Below is a small trained network, with its code and all its weights. Each question gives an input and a target symbol and asks what happens when units are switched off, that is, made to give their printed mean instead of their output.

import numpy as np


def w(rows, s, z=0):
    codes = np.array(rows[::2]) - 128.0
    scale = np.full(codes.shape[1], s)
    scale[-1] = z or s
    return codes * scale


def f(y):
    return np.maximum(y, 0)


def softmax(a):
    e = np.exp(a - a.max(-1, keepdims=True))
    return e / e.sum(-1, keepdims=True)


def log_softmax(a):
    a = a - a.max(-1, keepdims=True)
    return a - np.log(np.exp(a).sum(-1, keepdims=True))


def net(x, mask):
    ids = ['Λαγηπτ'.index(c) for c in x.split()]
    T = len(ids)
    res = E[ids] + P[:T]
    u = 0
    for l in range(2):
        q, k, v = (res @ M[l].T for M in (Q, K, V))
        z = softmax(np.where(np.tri(T) > 0, q @ k.T / 4**0.5, -1e9)) @ v
        res = res + np.where(mask[u], z, O[l][:, -1]) @ O[l][:, :-1]
        u += 1
        y = f(res @ A[l][:, :-1].T + A[l][:, -1])
        res = res + np.where(mask[u : u + 12], y, B[l][:, -1]) @ B[l][:, :-1]
        u += 12
    return log_softmax(res[-1] @ U[:, :-1].T + U[:, -1])


Q, K, V, O, A, B = {}, {}, {}, {}, {}, {}
E = w([
[144,216,150],'Λ',
[143,119,106],'α',
[159,87,144],'γ',
[103,120,127],'η',
[59,211,94],'π',
[194,162,254],'τ',
],0.0084)
P = w([
[50,99,152],'0',
[183,112,138],'1',
[156,185,251],'2',
[160,112,127],'3',
[185,174,1],'4',
[159,122,148],'5',
[176,186,20],'6',
],0.0099)
Q[0] = w([
[76,157,2],'L0H1',
[148,154,210],'L0H1',
[163,14,138],'L0H1',
[34,113,155],'L0H1',
],0.0094)
K[0] = w([
[237,67,189],'L0H1',
[106,171,95],'L0H1',
[60,65,2],'L0H1',
[14,169,211],'L0H1',
],0.0086)
V[0] = w([
[38,175,143],'L0H1',
[192,124,2],'L0H1',
[164,182,114],'L0H1',
[108,19,107],'L0H1',
],0.0039)
O[0] = w([
[90,78,95,138],'L0H1',
[88,253,28,3],'L0H1',
[63,114,144,147],'L0H1',
[114,173,180,50],'L0H1',
],0.005,0.0018)
A[0] = w([
[3,139,44,79],'L0N1',
[240,125,121,200],'L0N2',
[192,2,108,125],'L0N3',
[169,117,125,79],'L0N4',
[92,65,207,9],'L0N5',
[166,85,153,101],'L0N6',
[88,38,213,37],'L0N7',
[183,136,25,231],'L0N8',
[154,167,73,191],'L0N9',
[136,38,128,177],'L0N10',
[29,115,151,252],'L0N11',
[174,66,6,163],'L0N12',
],0.0087,0.0042)
B[0] = w([
[248,125,140,143],'L0N1',
[152,154,124,254],'L0N2',
[153,70,128,160],'L0N3',
[121,131,181,134],'L0N4',
[140,187,47,146],'L0N5',
[157,117,116,154],'L0N6',
[116,143,114,158],'L0N7',
[112,145,52,231],'L0N8',
[96,149,117,195],'L0N9',
[159,73,158,162],'L0N10',
[46,95,190,179],'L0N11',
[158,95,43,188],'L0N12',
],0.011,0.0058)
Q[1] = w([
[92,98,254],'L1H1',
[129,129,160],'L1H1',
[166,188,132],'L1H1',
[98,131,134],'L1H1',
],0.0077)
K[1] = w([
[4,84,103],'L1H1',
[105,109,108],'L1H1',
[196,107,96],'L1H1',
[112,145,120],'L1H1',
],0.011)
V[1] = w([
[109,43,67],'L1H1',
[165,190,148],'L1H1',
[55,141,192],'L1H1',
[179,196,254],'L1H1',
],0.0078)
O[1] = w([
[98,101,152,90],'L1H1',
[146,156,95,142],'L1H1',
[3,157,183,153],'L1H1',
[167,165,175,254],'L1H1',
],0.007,0.0048)
A[1] = w([
[73,98,248,39],'L1N1',
[105,96,163,59],'L1N2',
[119,151,78,47],'L1N3',
[145,183,81,51],'L1N4',
[151,92,208,223],'L1N5',
[192,60,107,130],'L1N6',
[157,176,66,132],'L1N7',
[66,71,49,131],'L1N8',
[125,172,91,127],'L1N9',
[141,58,136,255],'L1N10',
[118,105,163,235],'L1N11',
[169,156,150,140],'L1N12',
],0.012,0.0046)
B[1] = w([
[255,111,104,219],'L1N1',
[193,163,145,149],'L1N2',
[110,72,166,176],'L1N3',
[117,104,186,207],'L1N4',
[94,41,95,219],'L1N5',
[95,121,88,185],'L1N6',
[150,112,185,245],'L1N7',
[160,215,208,169],'L1N8',
[100,88,193,191],'L1N9',
[113,194,38,174],'L1N10',
[74,100,162,185],'L1N11',
[135,128,161,178],'L1N12',
],0.0076,0.011)
U = w([
[193,242,181,201],'Λ',
[198,227,51,51],'α',
[111,92,64,32],'γ',
[21,86,120,160],'η',
[2,170,149,254],'π',
[148,24,182,98],'τ',
],0.0093,0.0034)

Each question gives the input, a string of symbols that net reads in full, and the target symbol t.
The units are the heads (4 rows each of Q, K, V and O) and the neurons (one row each of A and B). Each row of codes is followed by its name. A weight is (code - 128) times the scale printed after its matrix; where a second scale follows, it is the last column's (O, A, B and U).
mask holds one flag per unit, layer by layer, with each layer's heads first. A switched-off unit (its flag False) gives its mean, the last column of its rows in O or B, instead of its output. The means were averaged over made-up inputs and are rounded, as every weight is.
A unit's drop is (log p(t) with every unit on - log p(t) with that unit switched off) / (log p(t) with every unit on - log p(t) with every unit switched off).
The circuit of an input: a set's keep is (log p(t) with only the set's units on - log p(t) with every unit switched off) / (log p(t) with every unit on - log p(t) with every unit switched off). Starting from the 12 units with the biggest drops (on a tie, the unit counted first), units are removed one at a time, each time the one whose removal leaves the highest keep (on an exact tie, the one counted first), for as long as the keep stays at least 0.8.
circuit, biggest first: the units of the circuit, biggest drop first
k most important neurons: the k neurons with the biggest drops, biggest first
k most important neurons of layer l: the k neurons of layer l with the biggest drops, biggest first
drop when u is switched off: that unit's drop, to one decimal
input τ Λ Λ π, target π: circuit, biggest first	L1N1, L0N11
input τ Λ α τ π η, target η: most important neuron of layer 1	L1N1
input Λ Λ τ α γ γ π, target τ: circuit, biggest first	L1N9, L1N7, L1N10
input α η γ α Λ π η, target Λ: circuit, biggest first	L1N8, L1N5
input γ π γ τ η π Λ, target τ: 3 most important neurons	L1N9, L1N3, L1N4
input η τ Λ π, target π: 3 most important neurons	L1N1, L0N11, L0N12
input τ γ α τ η Λ π, target τ: circuit, biggest first	L1N3, L1N9, L1N7, L1H1
input Λ η η η γ, target Λ: 2 most important neurons of layer 0	L0N8, L0N9
input α Λ γ α α, target Λ: 3 most important neurons of layer 1	L1N8, L1N5, L1N11
input Λ γ τ α α, target Λ: 4 most important neurons	L1N8, L1N5, L0N8, L1N11
input α π α τ Λ η, target η: 2 most important neurons of layer 1	L1N1, L1N7
input Λ Λ γ π γ, target Λ: 4 most important neurons of layer 1	L1N8, L1N5, L1N11, L1N7
input α α τ γ η γ η, target Λ: 3 most important neurons of layer 1	L1N5, L1N11, L1N7
input Λ τ η π γ α, target α: most important neuron	L1N5
input η α α η α γ, target γ: drop when L0N10 is switched off	0.1
input π π Λ α, target α: drop when L0N3 is switched off	0.1
input Λ Λ τ γ, target γ: drop when L0N10 is switched off	0.2
input η α η α η τ Λ, target τ: drop when L1N10 is switched off	0.3
